Here is a tiny trained network, its code and every weight. The questions are about switching its units off for an input and a class, where a switched-off unit gives its printed mean instead of its output.

import numpy as np


def w(rows, s, z=0):
    codes = np.array(rows[::2]) - 128.0
    scale = np.full(codes.shape[1], s)
    scale[-1] = z or s
    return codes * scale


def norm(h):
    return h / np.sqrt((h * h).mean(-1, keepdims=True) + 1e-5)


def f(y):
    return y / 2 * (1 + np.tanh(0.7978845608 * (y + 0.044715 * y**3)))


def log_softmax(a):
    a = a - a.max(-1, keepdims=True)
    return a - np.log(np.exp(a).sum(-1, keepdims=True))


def net(x, mask):
    res = np.array(x, float).reshape(1, 7) / 4 @ E
    u = 0
    for l in range(2):
        y = f(norm(res) @ A[l][:, :-1].T + A[l][:, -1])
        res = res + np.where(mask[u : u + 3], y, B[l][:, -1]) @ B[l][:, :-1]
        u += 3
    return log_softmax(norm(res)[-1] @ U[:, :-1].T + U[:, -1])


A, B = {}, {}
E = w([
[172,22,145],'x0',
[82,235,119],'x1',
[121,125,129],'x2',
[132,127,153],'x3',
[55,237,71],'x4',
[129,129,128],'x5',
[58,133,1],'x6',
],0.0039)
A[0] = w([
[7,97,1,219],'0.n1',
[154,1,112,2],'0.n2',
[163,70,116,9],'0.n3',
],0.01,0.00097)
B[0] = w([
[183,74,124,254],'0.n1',
[34,99,123,228],'0.n2',
[3,128,93,161],'0.n3',
],0.011,0.0064)
A[1] = w([
[134,142,86,3],'1.n1',
[154,93,72,155],'1.n2',
[2,110,91,226],'1.n3',
],0.013,0.004)
B[1] = w([
[56,154,131,115],'1.n1',
[119,175,159,171],'1.n2',
[98,3,229,255],'1.n3',
],0.015,0.0082)
U = w([
[223,66,156,2],'0',
[254,227,112,170],'1',
[6,215,110,229],'2',
],0.0097,0.0022)

Each question gives the input, the list of numbers given to net, and the class t.
The units are the neurons (one row each of A and B). Each row of codes is followed by its name. A weight is (code - 128) times the scale printed after its matrix; where a second scale follows, it is the last column's (A, B and U).
mask holds one flag per neuron, layer by layer. A switched-off neuron (its flag False) gives its mean, the last column of its row in B, instead of its output. The means were averaged over made-up inputs and are rounded, as every weight is.
A unit's drop is (log p(t) with every unit on - log p(t) with that unit switched off) / (log p(t) with every unit on - log p(t) with every unit switched off).
The circuit of an input: a set's keep is (log p(t) with only the set's units on - log p(t) with every unit switched off) / (log p(t) with every unit on - log p(t) with every unit switched off). Starting from all 6 units, units are removed one at a time, each time the one whose removal leaves the highest keep (on an exact tie, the one counted first), for as long as the keep stays at least 0.8.
units of the circuit, in order: the units of the circuit, biggest drop first
k most important neurons of layer l: the k neurons of layer l with the biggest drops, biggest first
drop of u: that unit's drop, to one decimal
input [5,-4,0,-5,-3,6,3], class 2: most important neuron of layer 0	0.n2
input [4,-1,-2,8,-6,2,1], class 2: units of the circuit, in order	0.n2; 0.n1
input [8,3,0,8,4,6,8], class 1: 2 most important neurons of layer 1	1.n3; 1.n2
input [-8,6,-8,-3,-7,-7,7], class 1: units of the circuit, in order	0.n2; 1.n3; 0.n1
input [6,-7,-8,-6,-7,7,6], class 2: 2 most important neurons of layer 0	0.n2; 0.n3
input [-8,-3,5,4,5,-2,-5], class 1: units of the circuit, in order	0.n2; 1.n3
input [4,-6,-7,-4,-7,-8,-1], class 2: units of the circuit, in order	0.n2; 0.n3
input [-6,-7,1,-4,7,3,7], class 1: units of the circuit, in order	0.n1; 0.n2; 1.n3; 0.n3
input [4,4,-8,-4,8,3,-8], class 1: drop of 1.n3	0.8
input [-3,-3,3,-6,3,6,7], class 1: drop of 1.n2	0.1
input [3,-4,-3,-2,-4,-6,2], class 2: drop of 0.n3	0.2
input [3,4,-4,-1,8,3,-3], class 1: drop of 0.n3	0.9
